Below is a small trained network, with its code and all its weights. Each question gives an input and a target symbol and asks what happens when units are switched off, that is, made to give their printed mean instead of their output.

import numpy as np


def w(rows, s, z=0):
    codes = np.array(rows[::2]) - 128.0
    scale = np.full(codes.shape[1], s)
    scale[-1] = z or s
    return codes * scale


def f(y):
    return y / 2 * (1 + np.tanh(0.7978845608 * (y + 0.044715 * y**3)))


def softmax(a):
    e = np.exp(a - a.max(-1, keepdims=True))
    return e / e.sum(-1, keepdims=True)


def log_softmax(a):
    a = a - a.max(-1, keepdims=True)
    return a - np.log(np.exp(a).sum(-1, keepdims=True))


def net(x, mask):
    ids = ['ΓΘΞΨΩδεζημφ'.index(c) for c in x.split()]
    T = len(ids)
    res = E[ids] + P[:T]
    u = 0
    for l in range(2):
        r = res
        for j in range(2):
            rows = slice(2 * j, 2 * j + 2)
            q, k, v = (r @ M[l][rows].T for M in (Q, K, V))
            z = softmax(np.where(np.tri(T) > 0, q @ k.T / 2**0.5, -1e9)) @ v
            o = O[l][rows]
            res = res + np.where(mask[u + j], z, o[:, -1]) @ o[:, :-1]
        u += 2
        y = f(res @ A[l][:, :-1].T + A[l][:, -1])
        res = res + np.where(mask[u : u + 4], y, B[l][:, -1]) @ B[l][:, :-1]
        u += 4
    return log_softmax(res[-1] @ U[:, :-1].T + U[:, -1])


Q, K, V, O, A, B = {}, {}, {}, {}, {}, {}
E = w([
[135,128,184,27,144,107,130,61,104,149,130],'Γ',
[145,121,90,164,142,117,140,138,86,91,196],'Θ',
[121,110,101,161,149,126,165,104,39,249,133],'Ξ',
[73,106,84,79,105,147,199,114,146,157,166],'Ψ',
[115,90,123,98,118,105,134,207,73,102,106],'Ω',
[207,225,75,61,89,186,158,113,152,84,107],'δ',
[158,73,143,164,96,124,160,176,75,189,150],'ε',
[136,96,172,27,50,94,193,148,115,127,84],'ζ',
[101,106,121,126,167,85,202,101,152,159,94],'η',
[44,114,125,47,152,137,150,114,60,142,175],'μ',
[155,119,82,116,47,118,166,134,130,197,109],'φ',
],0.016)
P = w([
[159,159,122,91,115,26,46,149,174,146,98],'0',
[190,60,50,74,220,139,140,90,14,70,105],'1',
[192,32,94,83,176,197,108,128,93,35,107],'2',
[68,179,137,142,110,122,116,167,121,93,138],'3',
[189,145,116,97,100,52,136,43,41,60,158],'4',
[188,27,102,59,188,191,120,118,97,31,27],'5',
[61,216,121,158,105,141,117,207,121,158,115],'6',
[127,106,71,98,114,107,145,66,27,107,145],'7',
[231,59,58,144,201,243,114,190,104,86,22],'8',
[10,227,106,197,125,122,142,235,115,215,70],'9',
[72,36,32,111,141,95,159,3,57,91,105],'10',
],0.011)
Q[0] = w([
[116,120,56,46,71,93,161,106,42,112,102],'L0H1',
[85,205,177,174,87,59,83,120,149,140,254],'L0H1',
[130,185,233,180,118,77,70,135,203,144,171],'L0H2',
[100,135,206,159,172,169,78,178,190,152,125],'L0H2',
],0.0095)
K[0] = w([
[1,238,185,182,109,123,138,206,163,173,116],'L0H1',
[76,99,99,183,102,224,210,98,48,75,80],'L0H1',
[162,33,68,87,178,210,195,86,115,5,129],'L0H2',
[210,6,79,167,108,64,90,88,94,148,130],'L0H2',
],0.0073)
V[0] = w([
[82,214,178,68,75,16,147,141,114,212,99],'L0H1',
[182,109,102,213,61,139,107,226,154,131,146],'L0H1',
[170,92,153,144,103,143,126,85,65,90,1],'L0H2',
[111,95,144,75,108,165,67,147,90,111,197],'L0H2',
],0.0086)
O[0] = w([
[155,157,147,96,57,161,53,113,130,172,128,253],'L0H1',
[168,126,102,136,50,124,185,191,84,90,159,132],'L0H1',
[135,133,180,130,156,171,138,156,148,249,168,112],'L0H2',
[99,103,67,167,143,152,136,115,159,158,197,104],'L0H2',
],0.014,0.015)
A[0] = w([
[58,255,181,109,149,87,86,209,148,68,139,123],'L0N1',
[185,150,88,175,154,61,79,113,89,158,102,91],'L0N2',
[212,44,142,163,151,188,130,78,42,118,142,2],'L0N3',
[76,39,198,167,90,28,48,228,128,162,151,91],'L0N4',
],0.0067,0.0032)
B[0] = w([
[140,142,136,126,201,168,100,220,254,83,159,158],'L0N1',
[26,143,197,39,85,61,145,112,81,101,139,250],'L0N2',
[166,107,94,78,92,133,136,156,254,52,96,254],'L0N3',
[89,124,121,79,227,38,155,147,108,180,200,171],'L0N4',
],0.0095,0.0041)
Q[1] = w([
[155,37,109,148,190,254,126,182,168,122,51],'L1H1',
[157,87,130,72,75,116,95,134,12,209,106],'L1H1',
[145,189,95,57,130,52,142,125,71,93,202],'L1H2',
[91,187,233,250,127,112,125,137,98,173,158],'L1H2',
],0.0071)
K[1] = w([
[200,12,168,33,114,1,59,81,160,139,185],'L1H1',
[96,126,143,113,121,114,91,195,130,191,53],'L1H1',
[108,130,112,185,150,188,183,158,151,161,92],'L1H2',
[175,24,125,158,160,235,103,102,81,140,120],'L1H2',
],0.0089)
V[1] = w([
[186,168,136,172,71,60,129,138,254,148,92],'L1H1',
[227,67,111,111,196,157,93,206,177,80,115],'L1H1',
[92,215,162,87,109,139,108,164,106,72,100],'L1H2',
[159,125,74,95,219,161,110,213,117,181,53],'L1H2',
],0.0082)
O[1] = w([
[39,99,204,147,149,73,235,50,230,49,204,147],'L1H1',
[156,71,103,116,128,135,93,77,254,106,146,6],'L1H1',
[80,161,69,152,171,212,222,82,130,236,99,211],'L1H2',
[170,171,137,65,123,111,156,136,182,157,100,131],'L1H2',
],0.0094,0.018)
A[1] = w([
[162,144,119,94,107,125,237,109,131,97,56,134],'L1N1',
[26,117,69,119,174,49,141,184,164,206,151,100],'L1N2',
[135,245,150,175,219,161,109,151,169,62,220,1],'L1N3',
[80,156,190,220,199,115,1,136,204,165,33,107],'L1N4',
],0.0073,0.0055)
B[1] = w([
[96,113,120,145,138,52,110,165,115,140,179,249],'L1N1',
[187,45,143,193,43,89,66,147,168,57,64,188],'L1N2',
[133,131,73,58,127,2,61,129,150,112,198,135],'L1N3',
[158,170,176,227,87,20,100,60,151,192,151,147],'L1N4',
],0.01,0.014)
U = w([
[201,153,231,133,154,169,128,94,122,179,198,159],'Γ',
[88,120,49,177,207,67,93,125,80,68,137,182],'Θ',
[168,163,152,142,169,140,109,152,62,170,160,2],'Ξ',
[62,137,93,137,88,220,64,115,164,73,55,160],'Ψ',
[183,111,129,73,113,148,92,184,154,120,120,103],'Ω',
[191,166,62,110,216,111,166,173,168,207,149,164],'δ',
[225,45,123,161,138,128,133,128,77,121,171,224],'ε',
[115,174,253,33,122,171,113,155,168,111,105,35],'ζ',
[170,152,138,167,193,92,227,103,158,164,75,148],'η',
[105,123,142,126,137,167,5,111,122,166,185,28],'μ',
[107,199,211,188,106,140,191,182,116,87,216,91],'φ',
],0.006,0.0037)

Each question gives the input, a string of symbols that net reads in full, and the target symbol t.
The units are the heads (2 rows each of Q, K, V and O) and the neurons (one row each of A and B). Each row of codes is followed by its name. A weight is (code - 128) times the scale printed after its matrix; where a second scale follows, it is the last column's (O, A, B and U).
mask holds one flag per unit, layer by layer, with each layer's heads first. A switched-off unit (its flag False) gives its mean, the last column of its rows in O or B, instead of its output. The means were averaged over made-up inputs and are rounded, as every weight is.
A unit's drop is (log p(t) with every unit on - log p(t) with that unit switched off) / (log p(t) with every unit on - log p(t) with every unit switched off).
The circuit of an input: a set's keep is (log p(t) with only the set's units on - log p(t) with every unit switched off) / (log p(t) with every unit on - log p(t) with every unit switched off). Starting from all 12 units, units are removed one at a time, each time the one whose removal leaves the highest keep (on an exact tie, the one counted first), for as long as the keep stays at least 0.8.
circuit, biggest first: the units of the circuit, biggest drop first
unit that matters most: the unit with the biggest drop
top k neurons: the k neurons with the biggest drops, biggest first
top k neurons in layer l: the k neurons of layer l with the biggest drops, biggest first
input φ ε φ Γ Ψ, target μ: unit that matters most	L0H1
input Ξ Ψ Ξ Ξ Γ, target Ξ: circuit, biggest first	L1H1, L0N3
input φ Ξ δ Θ Ψ, target ε: circuit, biggest first	L1H1, L0H1, L1H2
input Ξ Ξ ε Ψ φ μ Γ Γ φ η, target η: circuit, biggest first	L1N4, L0H1
input Ψ Ξ Ξ Ω Ξ φ Ω, target Ω: circuit, biggest first	L1N2, L0N4, L0N1, L1H1
input Γ φ φ Ψ φ Ξ, target Γ: circuit, biggest first	L0H1, L1N4
input Ψ ε Ξ Ξ ε φ Ψ φ, target Θ: circuit, biggest first	L0H2, L1N1
input Ξ φ δ, target Ξ: top 2 neurons	L0N2, L0N3
input μ Ω Ξ ζ Ξ δ μ μ φ, target μ: circuit, biggest first	L0H1, L1N4
input Θ φ Ξ δ ζ Ξ Ξ Ξ φ ε, target ε: circuit, biggest first	L1N2, L0N4, L0H2
input Ξ Ξ Ψ η Ξ φ, target Ξ: top 2 neurons	L0N2, L0N3
input Γ η ζ, target Γ: top 2 neurons in layer 0	L0N2, L0N3
input Ψ Ψ Ξ Ω, target Ω: top 3 neurons in layer 0	L0N4, L0N1, L0N2
input Ψ φ Ξ Ψ Ξ, target Θ: unit that matters most	L0H2
input Ω δ Ξ Ξ Ω, target Ξ: top 3 neurons	L0N3, L1N2, L0N1
input Ψ φ Ξ, target Ψ: circuit, biggest first	L0H2, L1H1, L0N3
input δ Ξ φ, target δ: top 2 neurons in layer 1	L1N2, L1N1
input δ φ Ξ Ξ Γ Ξ, target δ: top 2 neurons in layer 0	L0N3, L0N1
input φ η Θ Ξ Γ Ω, target φ: circuit, biggest first	L1H1, L0H1
input φ Γ ε, target φ: unit that matters most	L1H1
input Ξ Ξ ε δ, target δ: top 2 neurons in layer 1	L1N3, L1N2
input Ω Ψ φ φ φ μ Ψ Ω δ, target Ω: top 3 neurons in layer 0	L0N4, L0N3, L0N2
input Ξ Θ Ξ Ω Ω Ω φ μ φ Ψ, target Ψ: top 2 neurons in layer 1	L1N2, L1N1
input Ξ Ξ Ξ Ψ Ξ Ψ, target Ξ: top 2 neurons	L0N2, L0N3
input Γ φ Ξ, target Γ: top 2 neurons	L1N4, L1N1
